Here is a tiny trained network, its code and every weight. The questions are about switching its units off for an input and a class, where a switched-off unit gives its printed mean instead of its output.

import numpy as np


def w(rows, s, z=0):
    codes = np.array(rows[::2]) - 128.0
    scale = np.full(codes.shape[1], s)
    scale[-1] = z or s
    return codes * scale


def norm(h):
    return h / np.sqrt((h * h).mean(-1, keepdims=True) + 1e-5)


def f(y):
    return y / 2 * (1 + np.tanh(0.7978845608 * (y + 0.044715 * y**3)))


def log_softmax(a):
    a = a - a.max(-1, keepdims=True)
    return a - np.log(np.exp(a).sum(-1, keepdims=True))


def net(x, mask):
    res = np.array(x, float).reshape(1, 5) / 4 @ E
    u = 0
    for l in range(2):
        y = f(norm(res) @ A[l][:, :-1].T + A[l][:, -1])
        res = res + np.where(mask[u : u + 6], y, B[l][:, -1]) @ B[l][:, :-1]
        u += 6
    return log_softmax(norm(res)[-1] @ U[:, :-1].T + U[:, -1])


A, B = {}, {}
E = w([
[90,117,136,156,124,160,122,106,101,120,85,70],'x0',
[63,141,135,43,156,127,62,163,43,120,110,163],'x1',
[52,109,92,94,158,191,182,195,91,108,105,49],'x2',
[163,107,115,152,195,168,160,23,82,56,136,101],'x3',
[106,227,248,159,115,177,54,91,144,231,100,100],'x4',
],0.011)
A[0] = w([
[51,118,109,149,183,138,154,164,120,107,85,105,107],'0.n0',
[163,141,162,138,26,136,178,254,124,161,126,183,7],'0.n1',
[187,127,193,161,63,14,123,84,192,152,170,142,2],'0.n2',
[82,148,217,134,126,152,146,130,172,183,89,41,56],'0.n3',
[173,81,109,208,182,197,200,136,201,82,110,69,10],'0.n4',
[89,119,134,130,121,141,75,138,105,171,148,174,71],'0.n5',
],0.007,0.0051)
B[0] = w([
[138,158,118,102,57,51,137,85,164,108,176,127,205],'0.n0',
[100,115,90,159,245,111,120,121,98,178,126,161,179],'0.n1',
[125,193,132,175,82,129,120,92,157,121,130,210,254],'0.n2',
[116,119,155,83,113,141,112,85,159,154,103,107,241],'0.n3',
[188,97,72,128,127,110,197,92,108,183,148,97,234],'0.n4',
[143,56,124,159,135,153,192,114,171,152,174,115,163],'0.n5',
],0.012,0.0039)
A[1] = w([
[93,144,239,133,87,206,90,153,141,149,92,29,9],'1.n0',
[135,96,73,106,215,135,103,115,83,96,132,129,163],'1.n1',
[108,104,48,103,101,137,199,223,121,70,139,170,48],'1.n2',
[157,121,87,200,157,162,239,137,137,105,118,71,72],'1.n3',
[110,133,166,140,181,143,108,177,138,199,74,116,94],'1.n4',
[98,103,56,103,93,132,164,255,99,64,142,127,4],'1.n5',
],0.0094,0.0037)
B[1] = w([
[114,153,255,31,107,229,181,120,149,137,139,49,233],'1.n0',
[133,152,157,158,127,133,100,163,54,65,76,136,220],'1.n1',
[100,173,187,126,101,82,154,137,148,129,67,51,254],'1.n2',
[171,54,43,109,84,162,165,77,79,224,166,44,221],'1.n3',
[83,64,99,111,136,188,101,191,105,133,190,72,183],'1.n4',
[34,150,109,42,122,48,110,153,226,68,70,134,231],'1.n5',
],0.0098,0.0072)
U = w([
[94,103,93,124,159,123,92,226,143,213,167,167,21],'0',
[72,127,112,78,111,19,139,184,131,60,56,108,175],'1',
[212,158,156,193,84,80,81,54,193,155,141,236,255],'2',
[178,128,150,149,182,175,59,85,7,35,101,171,22],'3',
[209,81,32,135,89,124,192,21,106,157,142,53,195],'4',
[97,145,214,87,117,235,103,91,128,172,136,65,159],'5',
],0.014,0.0021)

Each question gives the input, the list of numbers given to net, and the class t.
The units are the neurons (one row each of A and B). Each row of codes is followed by its name. A weight is (code - 128) times the scale printed after its matrix; where a second scale follows, it is the last column's (A, B and U).
mask holds one flag per neuron, layer by layer. A switched-off neuron (its flag False) gives its mean, the last column of its row in B, instead of its output. The means were averaged over made-up inputs and are rounded, as every weight is.
A unit's drop is (log p(t) with every unit on - log p(t) with that unit switched off) / (log p(t) with every unit on - log p(t) with every unit switched off).
The circuit of an input: a set's keep is (log p(t) with only the set's units on - log p(t) with every unit switched off) / (log p(t) with every unit on - log p(t) with every unit switched off). Starting from all 12 units, units are removed one at a time, each time the one whose removal leaves the highest keep (on an exact tie, the one counted first), for as long as the keep stays at least 0.8.
units of the circuit, in order: the units of the circuit, biggest drop first
top k neurons: the k neurons with the biggest drops, biggest first
k most important neurons of layer l: the k neurons of layer l with the biggest drops, biggest first
drop when u is switched off: that unit's drop, to one decimal
input [2,5,-5,4,-6], class 3: top 2 neurons -> 1.n1, 0.n0
input [0,-6,1,-6,1], class 0: 2 most important neurons of layer 1 -> 1.n4, 1.n0
input [-1,4,-6,-8,6], class 0: top 2 neurons -> 1.n4, 0.n1
input [8,-5,8,7,5], class 4: units of the circuit, in order -> 1.n3
input [6,-7,4,-8,-5], class 4: 2 most important neurons of layer 0 -> 0.n4, 0.n1
input [-2,-7,2,-6,-1], class 0: 4 most important neurons of layer 0 -> 0.n1, 0.n5, 0.n0, 0.n2
input [-5,0,2,2,-1], class 1: top 2 neurons -> 1.n5, 0.n5
input [-8,-4,-6,8,-2], class 2: 2 most important neurons of layer 0 -> 0.n2, 0.n5
input [8,-4,7,-4,-1], class 4: top 2 neurons -> 0.n4, 0.n0
input [-2,5,8,4,2], class 1: 2 most important neurons of layer 0 -> 0.n0, 0.n3
input [-3,-5,0,-8,-1], class 0: 2 most important neurons of layer 0 -> 0.n1, 0.n0
input [-2,5,-4,2,0], class 3: 2 most important neurons of layer 0 -> 0.n2, 0.n0
input [-6,3,-5,2,-4], class 2: top 2 neurons -> 1.n5, 0.n1
input [-5,3,0,-8,6], class 0: units of the circuit, in order -> 0.n1
input [1,-4,-7,8,1], class 2: 2 most important neurons of layer 0 -> 0.n2, 0.n5
input [-7,0,-2,5,1], class 2: drop when 0.n0 is switched off -> 0.0
input [8,0,-8,4,-4], class 3: drop when 1.n3 is switched off -> 0.1
input [-5,1,-6,7,-3], class 3: drop when 0.n0 is switched off -> 0.2
